Below is a small trained network, with its code and all its weights. Each question gives an input and a target symbol and asks what happens when units are switched off, that is, made to give their printed mean instead of their output.

import numpy as np


def w(rows, s, z=0):
    codes = np.array(rows[::2]) - 128.0
    scale = np.full(codes.shape[1], s)
    scale[-1] = z or s
    return codes * scale


def norm(h):
    return h / np.sqrt((h * h).mean(-1, keepdims=True) + 1e-5)


def f(y):
    return y / 2 * (1 + np.tanh(0.7978845608 * (y + 0.044715 * y**3)))


def softmax(a):
    e = np.exp(a - a.max(-1, keepdims=True))
    return e / e.sum(-1, keepdims=True)


def log_softmax(a):
    a = a - a.max(-1, keepdims=True)
    return a - np.log(np.exp(a).sum(-1, keepdims=True))


def net(x, mask):
    ids = ['ελμξστψ'.index(c) for c in x.split()]
    T = len(ids)
    res = E[ids] + P[:T]
    r = norm(res)
    for j in range(2):
        rows = slice(3 * j, 3 * j + 3)
        q, k, v = (r @ M[0][rows].T for M in (Q, K, V))
        z = softmax(np.where(np.tri(T) > 0, q @ k.T / 3**0.5, -1e9)) @ v
        o = O[0][rows]
        res = res + np.where(mask[j], z, o[:, -1]) @ o[:, :-1]
    y = f(norm(res) @ A[0][:, :-1].T + A[0][:, -1])
    res = res + np.where(mask[2:26], y, B[0][:, -1]) @ B[0][:, :-1]
    return log_softmax(norm(res)[-1] @ U[:, :-1].T + U[:, -1])


Q, K, V, O, A, B = {}, {}, {}, {}, {}, {}
E = w([
[128,195,97,165],'ε',
[136,208,136,181],'λ',
[131,108,90,97],'μ',
[141,110,54,89],'ξ',
[154,88,4,160],'σ',
[86,60,37,119],'τ',
[105,51,167,226],'ψ',
],0.015)
P = w([
[222,61,246,18],'0',
[186,16,147,69],'1',
[146,60,131,76],'2',
[121,117,69,97],'3',
[78,168,59,125],'4',
[49,199,38,114],'5',
[2,247,45,116],'6',
],0.0067)
Q[0] = w([
[106,131,76,130],'head 1',
[102,73,86,21],'head 1',
[119,44,106,103],'head 1',
[201,146,150,153],'head 2',
[97,222,145,110],'head 2',
[82,142,9,116],'head 2',
],0.015)
K[0] = w([
[85,152,53,141],'head 1',
[93,140,63,171],'head 1',
[6,51,134,208],'head 1',
[165,140,167,42],'head 2',
[94,224,68,122],'head 2',
[8,114,103,180],'head 2',
],0.013)
V[0] = w([
[114,41,109,240],'head 1',
[248,66,141,124],'head 1',
[192,142,50,87],'head 1',
[179,110,132,194],'head 2',
[92,37,78,151],'head 2',
[228,136,76,76],'head 2',
],0.011)
O[0] = w([
[17,146,246,71,192],'head 1',
[116,135,86,159,204],'head 1',
[148,186,132,121,227],'head 1',
[108,207,180,114,150],'head 2',
[114,94,141,108,255],'head 2',
[75,156,77,159,146],'head 2',
],0.013,0.0071)
A[0] = w([
[125,71,109,100,140],'neuron 1',
[170,98,250,114,156],'neuron 2',
[155,138,189,120,106],'neuron 3',
[77,132,148,183,124],'neuron 4',
[152,121,97,166,121],'neuron 5',
[83,129,180,110,125],'neuron 6',
[110,125,142,113,115],'neuron 7',
[135,142,144,133,96],'neuron 8',
[184,109,94,127,75],'neuron 9',
[139,152,108,115,107],'neuron 10',
[126,102,193,198,137],'neuron 11',
[106,74,240,210,129],'neuron 12',
[173,104,198,96,144],'neuron 13',
[133,120,133,116,113],'neuron 14',
[157,128,93,137,128],'neuron 15',
[164,199,138,164,183],'neuron 16',
[151,93,117,121,113],'neuron 17',
[122,79,129,103,110],'neuron 18',
[149,143,205,184,254],'neuron 19',
[123,120,109,160,159],'neuron 20',
[131,158,99,120,95],'neuron 21',
[105,118,76,87,136],'neuron 22',
[150,170,115,226,116],'neuron 23',
[113,121,145,147,133],'neuron 24',
],0.02,0.0069)
B[0] = w([
[102,69,150,121,180],'neuron 1',
[160,245,208,27,247],'neuron 2',
[99,149,159,77,155],'neuron 3',
[136,165,104,100,169],'neuron 4',
[195,126,157,95,171],'neuron 5',
[165,126,97,143,254],'neuron 6',
[139,109,98,158,161],'neuron 7',
[126,60,134,112,116],'neuron 8',
[168,112,82,126,157],'neuron 9',
[130,151,131,130,156],'neuron 10',
[112,150,166,34,175],'neuron 11',
[184,200,188,66,240],'neuron 12',
[112,197,160,97,190],'neuron 13',
[117,119,119,132,126],'neuron 14',
[168,128,141,106,179],'neuron 15',
[88,46,106,129,185],'neuron 16',
[114,116,127,113,123],'neuron 17',
[90,92,107,137,164],'neuron 18',
[112,149,106,45,200],'neuron 19',
[175,150,161,80,157],'neuron 20',
[133,148,131,130,169],'neuron 21',
[129,105,154,165,244],'neuron 22',
[59,113,215,131,196],'neuron 23',
[163,144,130,121,141],'neuron 24',
],0.012,0.0083)
U = w([
[207,127,31,116,168],'ε',
[235,37,248,139,7],'λ',
[149,121,181,162,5],'μ',
[148,166,212,251,104],'ξ',
[40,220,44,145,40],'σ',
[122,171,224,38,212],'τ',
[45,2,128,87,147],'ψ',
],0.0072,0.003)

Each question gives the input, a string of symbols that net reads in full, and the target symbol t.
The units are the heads (3 rows each of Q, K, V and O) and the neurons (one row each of A and B). Each row of codes is followed by its name. A weight is (code - 128) times the scale printed after its matrix; where a second scale follows, it is the last column's (O, A, B and U).
mask holds one flag per unit, heads first, then neurons. A switched-off unit (its flag False) gives its mean, the last column of its rows in O or B, instead of its output. The means were averaged over made-up inputs and are rounded, as every weight is.
A unit's drop is (log p(t) with every unit on - log p(t) with that unit switched off) / (log p(t) with every unit on - log p(t) with every unit switched off).
The circuit of an input: a set's keep is (log p(t) with only the set's units on - log p(t) with every unit switched off) / (log p(t) with every unit on - log p(t) with every unit switched off). Starting from the 12 units with the biggest drops (on a tie, the unit counted first), units are removed one at a time, each time the one whose removal leaves the highest keep (on an exact tie, the one counted first), for as long as the keep stays at least 0.8.
circuit, biggest first: the units of the circuit, biggest drop first
unit that matters most: the unit with the biggest drop
top k neurons: the k neurons with the biggest drops, biggest first
which heads matter: for each layer, one digit per head in row order, 1 if its drop is at least 0.15 and else 0, layers parted by /
drop of u: that unit's drop, to one decimal
input τ ξ μ τ ξ σ, target ψ: which heads matter -> 01
input τ σ ξ μ, target σ: which heads matter -> 10
input σ ξ μ, target σ: which heads matter -> 11
input ξ μ μ, target ε: which heads matter -> 10
input σ ξ ξ, target σ: unit that matters most -> head 2
input ψ μ σ ε, target ψ: circuit, biggest first -> (neuron 16; neuron 2; neuron 12)
input ξ σ ψ λ, target ξ: circuit, biggest first -> (head 1; neuron 23; neuron 2; neuron 12)
input ψ σ ψ τ ξ ψ ε, target ψ: circuit, biggest first -> (neuron 16; neuron 2; neuron 12; head 2)
input ψ ψ ξ ξ ψ τ λ, target ψ: which heads matter -> 00
input ξ τ σ ξ μ ε, target ξ: top 4 neurons -> (neuron 23; neuron 2; neuron 19; neuron 12)
input λ μ ξ ε, target λ: top 4 neurons -> (neuron 23; neuron 5; neuron 16; neuron 2)
input ξ ψ ξ μ ξ, target ε: circuit, biggest first -> (head 1; neuron 2; neuron 12; neuron 13)
input ψ τ τ ε τ ξ, target ψ: which heads matter -> 01
input ψ λ τ ξ, target ψ: unit that matters most -> neuron 2
input ξ ξ ε, target ξ: top 2 neurons -> (neuron 23; neuron 2)
input ψ τ ξ λ, target ψ: top 2 neurons -> (neuron 16; neuron 2)
input ξ ξ ξ ξ λ, target ξ: top 4 neurons -> (neuron 23; neuron 2; neuron 12; neuron 11)
input λ λ σ ψ ξ λ, target λ: top 4 neurons -> (neuron 23; neuron 5; neuron 16; neuron 2)
input τ τ λ σ ξ, target σ: which heads matter -> 10
input ψ λ ξ ξ τ σ μ, target ψ: which heads matter -> 01
input λ ψ ξ ξ ε, target λ: top neuron -> (neuron 23)
input ψ λ ξ ξ ξ ξ, target ε: top 2 neurons -> (neuron 2; neuron 12)
input ξ ξ ε μ, target ε: drop of neuron 2 -> 0.3
input ξ ξ σ, target σ: drop of head 1 -> 0.5
input λ τ ξ ε μ ψ λ, target λ: drop of neuron 19 -> -0.1
input ξ ξ τ, target ψ: drop of neuron 3 -> 0.0
